Below are the code and all the weights of a small trained network. Each question names an input and a class and asks about switching units off, where a switched-off unit gives its printed mean instead of its output.

import numpy as np


def w(rows, s, z=0):
    codes = np.array(rows[::2]) - 128.0
    scale = np.full(codes.shape[1], s)
    scale[-1] = z or s
    return codes * scale


def norm(h):
    return h / np.sqrt((h * h).mean(-1, keepdims=True) + 1e-5)


def f(y):
    return y / 2 * (1 + np.tanh(0.7978845608 * (y + 0.044715 * y**3)))


def log_softmax(a):
    a = a - a.max(-1, keepdims=True)
    return a - np.log(np.exp(a).sum(-1, keepdims=True))


def net(x, mask):
    res = np.array(x, float).reshape(1, 7) / 4 @ E
    u = 0
    for l in range(2):
        y = f(norm(res) @ A[l][:, :-1].T + A[l][:, -1])
        res = res + np.where(mask[u : u + 12], y, B[l][:, -1]) @ B[l][:, :-1]
        u += 12
    return log_softmax(norm(res)[-1] @ U[:, :-1].T + U[:, -1])


A, B = {}, {}
E = w([
[104,69,175,145],'x0',
[179,112,111,154],'x1',
[126,25,58,101],'x2',
[4,111,128,173],'x3',
[152,142,131,112],'x4',
[186,135,123,145],'x5',
[101,92,114,136],'x6',
],0.013)
A[0] = w([
[110,149,172,112,21],'L0N0',
[186,148,114,132,64],'L0N1',
[166,132,185,226,171],'L0N2',
[106,146,33,187,135],'L0N3',
[79,151,109,202,54],'L0N4',
[81,140,35,191,99],'L0N5',
[149,190,136,187,31],'L0N6',
[44,250,105,144,195],'L0N7',
[147,109,123,210,101],'L0N8',
[125,180,42,167,135],'L0N9',
[154,140,112,192,2],'L0N10',
[139,157,161,104,62],'L0N11',
],0.012,0.0042)
B[0] = w([
[184,52,117,158,125],'L0N0',
[112,157,142,72,148],'L0N1',
[79,102,199,61,191],'L0N2',
[73,112,66,54,167],'L0N3',
[84,146,121,88,159],'L0N4',
[149,183,74,32,171],'L0N5',
[109,29,228,113,151],'L0N6',
[205,149,175,45,253],'L0N7',
[141,135,188,63,141],'L0N8',
[118,81,116,1,165],'L0N9',
[106,118,165,104,119],'L0N10',
[76,3,172,126,133],'L0N11',
],0.0074,0.0073)
A[1] = w([
[139,61,26,148,136],'L1N0',
[49,99,163,240,89],'L1N1',
[142,79,89,82,173],'L1N2',
[158,143,74,84,3],'L1N3',
[132,82,55,125,78],'L1N4',
[94,148,188,55,220],'L1N5',
[161,125,132,28,124],'L1N6',
[135,83,8,134,134],'L1N7',
[162,50,170,245,114],'L1N8',
[113,112,100,145,96],'L1N9',
[109,118,136,224,151],'L1N10',
[133,43,230,186,169],'L1N11',
],0.014,0.0055)
B[1] = w([
[102,83,254,115,174],'L1N0',
[100,116,51,35,154],'L1N1',
[109,224,152,181,186],'L1N2',
[95,145,128,106,143],'L1N3',
[78,119,206,126,152],'L1N4',
[38,117,123,220,253],'L1N5',
[126,141,55,158,221],'L1N6',
[98,130,225,123,179],'L1N7',
[205,95,102,70,148],'L1N8',
[190,209,164,135,124],'L1N9',
[134,175,144,14,130],'L1N10',
[184,80,58,79,194],'L1N11',
],0.0099,0.012)
U = w([
[114,129,126,155,251],'0',
[117,149,120,100,210],'1',
[117,130,254,174,21],'2',
[132,145,69,119,131],'3',
[133,133,49,12,21],'4',
[128,118,112,156,89],'5',
[119,137,150,192,16],'6',
],0.0076,0.0033)

Each question gives the input, the list of numbers given to net, and the class t.
The units are the neurons (one row each of A and B). Each row of codes is followed by its name. A weight is (code - 128) times the scale printed after its matrix; where a second scale follows, it is the last column's (A, B and U).
mask holds one flag per neuron, layer by layer. A switched-off neuron (its flag False) gives its mean, the last column of its row in B, instead of its output. The means were averaged over made-up inputs and are rounded, as every weight is.
A unit's drop is (log p(t) with every unit on - log p(t) with that unit switched off) / (log p(t) with every unit on - log p(t) with every unit switched off).
The circuit of an input: a set's keep is (log p(t) with only the set's units on - log p(t) with every unit switched off) / (log p(t) with every unit on - log p(t) with every unit switched off). Starting from the 12 units with the biggest drops (on a tie, the unit counted first), units are removed one at a time, each time the one whose removal leaves the highest keep (on an exact tie, the one counted first), for as long as the keep stays at least 0.8.
units of the circuit, in order: the units of the circuit, biggest drop first
most important unit: the unit with the biggest drop
top k neurons: the k neurons with the biggest drops, biggest first
top k neurons in layer l: the k neurons of layer l with the biggest drops, biggest first
drop of u: that unit's drop, to one decimal
input [8,-6,-4,5,-5,0,-6], class 4: most important unit => L1N1
input [-7,-3,8,0,7,3,6], class 2: units of the circuit, in order => (L1N0, L1N7, L1N2)
input [-7,4,7,-2,-2,4,2], class 2: top 2 neurons => (L1N0, L1N7)
input [5,4,-3,-6,-5,-5,0], class 3: top 3 neurons in layer 1 => (L1N11, L1N0, L1N7)
input [7,-3,-4,-5,-5,0,2], class 4: top 3 neurons in layer 0 => (L0N7, L0N5, L0N9)
input [1,3,0,-5,4,-5,6], class 6: top 2 neurons in layer 0 => (L0N7, L0N1)
input [3,7,8,-3,-2,8,5], class 2: top 2 neurons in layer 1 => (L1N0, L1N7)
input [8,7,-6,1,6,7,-2], class 4: top 2 neurons in layer 1 => (L1N11, L1N8)
input [3,-1,6,0,-1,-5,4], class 2: drop of L1N0 => 0.2
input [5,1,7,0,-1,1,-6], class 2: drop of L1N11 => -0.1
input [7,-5,2,2,4,2,-5], class 4: drop of L0N7 => 0.3
input [2,0,7,-1,-3,-5,6], class 2: drop of L1N0 => 0.1
